Below are the code and all the weights of a small trained network. Each question names an input and a class and asks about switching units off, where a switched-off unit gives its printed mean instead of its output.

import numpy as np


def w(rows, s, z=0):
    codes = np.array(rows[::2]) - 128.0
    scale = np.full(codes.shape[1], s)
    scale[-1] = z or s
    return codes * scale


def f(y):
    return np.maximum(y, 0)


def log_softmax(a):
    a = a - a.max(-1, keepdims=True)
    return a - np.log(np.exp(a).sum(-1, keepdims=True))


def net(x, mask):
    res = np.array(x, float).reshape(1, 6) / 4 @ E
    y = f(res @ A[0][:, :-1].T + A[0][:, -1])
    res = res + np.where(mask, y, B[0][:, -1]) @ B[0][:, :-1]
    return log_softmax(res[-1] @ U[:, :-1].T + U[:, -1])


A, B = {}, {}
E = w([
[123,130,119,130,130,131],'x0',
[175,78,87,72,53,161],'x1',
[94,189,203,42,118,198],'x2',
[214,234,100,117,108,97],'x3',
[188,128,169,214,100,200],'x4',
[51,157,140,169,2,91],'x5',
],0.009)
A[0] = w([
[160,83,48,142,104,125,126],'n1',
[159,125,157,177,107,173,36],'n2',
[105,77,127,148,147,141,70],'n3',
[74,153,84,82,120,64,72],'n4',
[66,150,34,47,153,67,73],'n5',
[70,53,150,148,153,143,39],'n6',
[166,128,139,188,124,188,54],'n7',
[162,96,89,92,79,162,5],'n8',
[142,154,155,202,147,163,78],'n9',
[53,57,138,124,129,139,65],'n10',
[172,118,141,100,238,154,2],'n11',
[185,211,93,118,113,87,27],'n12',
[87,64,134,130,151,145,7],'n13',
[144,102,92,148,120,103,60],'n14',
[130,115,90,157,130,119,20],'n15',
[126,147,155,156,218,121,85],'n16',
[59,124,176,183,187,140,120],'n17',
[145,119,102,102,205,178,24],'n18',
[90,181,165,191,185,109,5],'n19',
[94,122,114,89,145,76,35],'n20',
[118,113,118,73,151,65,40],'n21',
[103,135,117,72,143,67,19],'n22',
[90,177,130,168,176,75,86],'n23',
[64,75,158,126,161,141,52],'n24',
[145,217,126,153,137,83,103],'n25',
[139,106,65,175,145,111,34],'n26',
[152,209,78,129,128,124,18],'n27',
[181,166,131,111,110,95,35],'n28',
[119,155,184,70,144,168,26],'n29',
[164,26,70,55,49,195,58],'n30',
[196,191,121,99,153,92,63],'n31',
[157,72,94,154,159,60,47],'n32',
[146,96,89,169,141,89,22],'n33',
[26,181,154,178,8,87,7],'n34',
[150,103,125,200,122,44,96],'n35',
[78,66,171,112,140,156,62],'n36',
[142,161,148,196,88,179,100],'n37',
[178,93,111,94,178,164,41],'n38',
[87,176,197,62,79,176,26],'n39',
[132,169,180,44,185,211,76],'n40',
[175,121,144,201,113,199,39],'n41',
[96,72,128,164,132,131,159],'n42',
],0.012,0.0099)
B[0] = w([
[101,186,127,143,149,89,222],'n1',
[113,102,196,121,150,149,157],'n2',
[139,157,120,130,102,168,163],'n3',
[156,84,197,128,184,131,205],'n4',
[125,90,221,123,189,150,252],'n5',
[153,164,141,139,93,208,190],'n6',
[123,91,196,112,161,130,174],'n7',
[146,130,154,72,65,91,150],'n8',
[102,110,173,85,157,122,173],'n9',
[159,145,123,136,80,184,206],'n10',
[145,24,85,193,96,104,209],'n11',
[130,134,131,130,38,235,179],'n12',
[140,135,126,144,83,184,157],'n13',
[102,144,155,155,104,111,154],'n14',
[90,143,128,148,134,118,133],'n15',
[144,102,84,83,75,63,196],'n16',
[159,171,112,58,77,90,221],'n17',
[156,59,90,183,90,106,185],'n18',
[140,150,150,61,57,60,159],'n19',
[126,94,186,116,133,135,161],'n20',
[139,94,200,145,153,130,170],'n21',
[120,93,214,111,183,152,162],'n22',
[152,156,147,51,88,71,181],'n23',
[133,134,133,122,93,187,189],'n24',
[143,141,94,103,70,208,188],'n25',
[71,150,155,178,124,109,164],'n26',
[131,132,122,150,76,187,153],'n27',
[131,129,119,124,68,164,149],'n28',
[97,159,145,193,112,100,177],'n29',
[128,162,145,50,68,57,254],'n30',
[138,123,127,143,75,189,191],'n31',
[61,185,133,187,119,115,193],'n32',
[49,158,141,179,122,102,159],'n33',
[187,2,28,194,114,79,240],'n34',
[81,196,124,176,150,127,204],'n35',
[134,148,124,136,94,179,195],'n36',
[119,76,194,99,189,128,191],'n37',
[137,69,76,162,83,78,191],'n38',
[40,207,118,223,160,82,210],'n39',
[71,172,115,194,138,80,254],'n40',
[130,96,211,116,171,131,185],'n41',
[145,163,109,112,138,170,221],'n42',
],0.0097,0.0082)
U = w([
[55,194,145,213,121,110,93],'0',
[155,34,81,179,96,110,101],'1',
[138,157,138,125,59,255,93],'2',
[120,85,236,110,168,153,103],'3',
[118,151,121,114,128,134,254],'4',
[131,170,147,55,59,70,100],'5',
[139,184,50,70,231,172,179],'6',
[132,159,22,70,254,195,83],'7',
],0.01,0.025)

Each question gives the input, the list of numbers given to net, and the class t.
The units are the neurons (one row each of A and B). Each row of codes is followed by its name. A weight is (code - 128) times the scale printed after its matrix; where a second scale follows, it is the last column's (A, B and U).
mask holds one flag per neuron, in row order. A switched-off neuron (its flag False) gives its mean, the last column of its row in B, instead of its output. The means were averaged over made-up inputs and are rounded, as every weight is.
A unit's drop is (log p(t) with every unit on - log p(t) with that unit switched off) / (log p(t) with every unit on - log p(t) with every unit switched off).
The circuit of an input: a set's keep is (log p(t) with only the set's units on - log p(t) with every unit switched off) / (log p(t) with every unit on - log p(t) with every unit switched off). Starting from the 12 units with the biggest drops (on a tie, the unit counted first), units are removed one at a time, each time the one whose removal leaves the highest keep (on an exact tie, the one counted first), for as long as the keep stays at least 0.8.
circuit, biggest first: the units of the circuit, biggest drop first
most important unit: the unit with the biggest drop
top k neurons: the k neurons with the biggest drops, biggest first
drop when u is switched off: that unit's drop, to one decimal
input [-6,4,-1,4,-6,5], class 3: circuit, biggest first : n5, n4
input [1,-5,1,7,-2,6], class 2: most important unit : n25
input [4,-2,5,-1,-2,-4], class 0: top 3 neurons : n40, n29, n34
input [-4,-6,0,1,0,3], class 5: circuit, biggest first : n23, n19
input [5,-6,-1,1,-7,5], class 3: circuit, biggest first : n5, n4
input [-7,8,7,-5,8,6], class 3: top 3 neurons : n37, n41, n2
input [-1,-4,7,8,6,-5], class 2: top 3 neurons : n25, n12, n31
input [4,-8,-1,0,7,-3], class 5: circuit, biggest first : n17, n19
input [-2,-6,7,4,-8,-4], class 3: top 3 neurons : n5, n22, n4
input [-6,2,-6,7,1,3], class 2: top 2 neurons : n12, n25
input [-6,-3,-6,-2,8,-4], class 3: top 2 neurons : n41, n7
input [3,4,6,-4,7,1], class 3: top 2 neurons : n37, n41
input [-5,4,1,8,6,6], class 2: top 2 neurons : n12, n25
input [3,-8,-4,7,-4,7], class 5: most important unit : n23
input [0,-2,-1,-2,-4,4], class 1: top 2 neurons : n34, n30
input [-4,6,8,5,-2,-2], class 0: top 2 neurons : n39, n40
input [-4,-7,-3,-3,6,5], class 5: top 4 neurons : n17, n19, n23, n5
input [-2,5,6,4,0,-6], class 0: top 2 neurons : n40, n34
input [6,5,-8,2,7,8], class 0: top 2 neurons : n35, n1
input [-6,6,8,8,5,6], class 0: circuit, biggest first : n39
input [4,7,-3,-4,1,-1], class 5: drop when n30 is switched off : 0.6
input [-3,5,-1,-5,7,7], class 1: drop when n37 is switched off : -0.1
input [1,-2,1,5,1,5], class 1: drop when n34 is switched off : 1.0
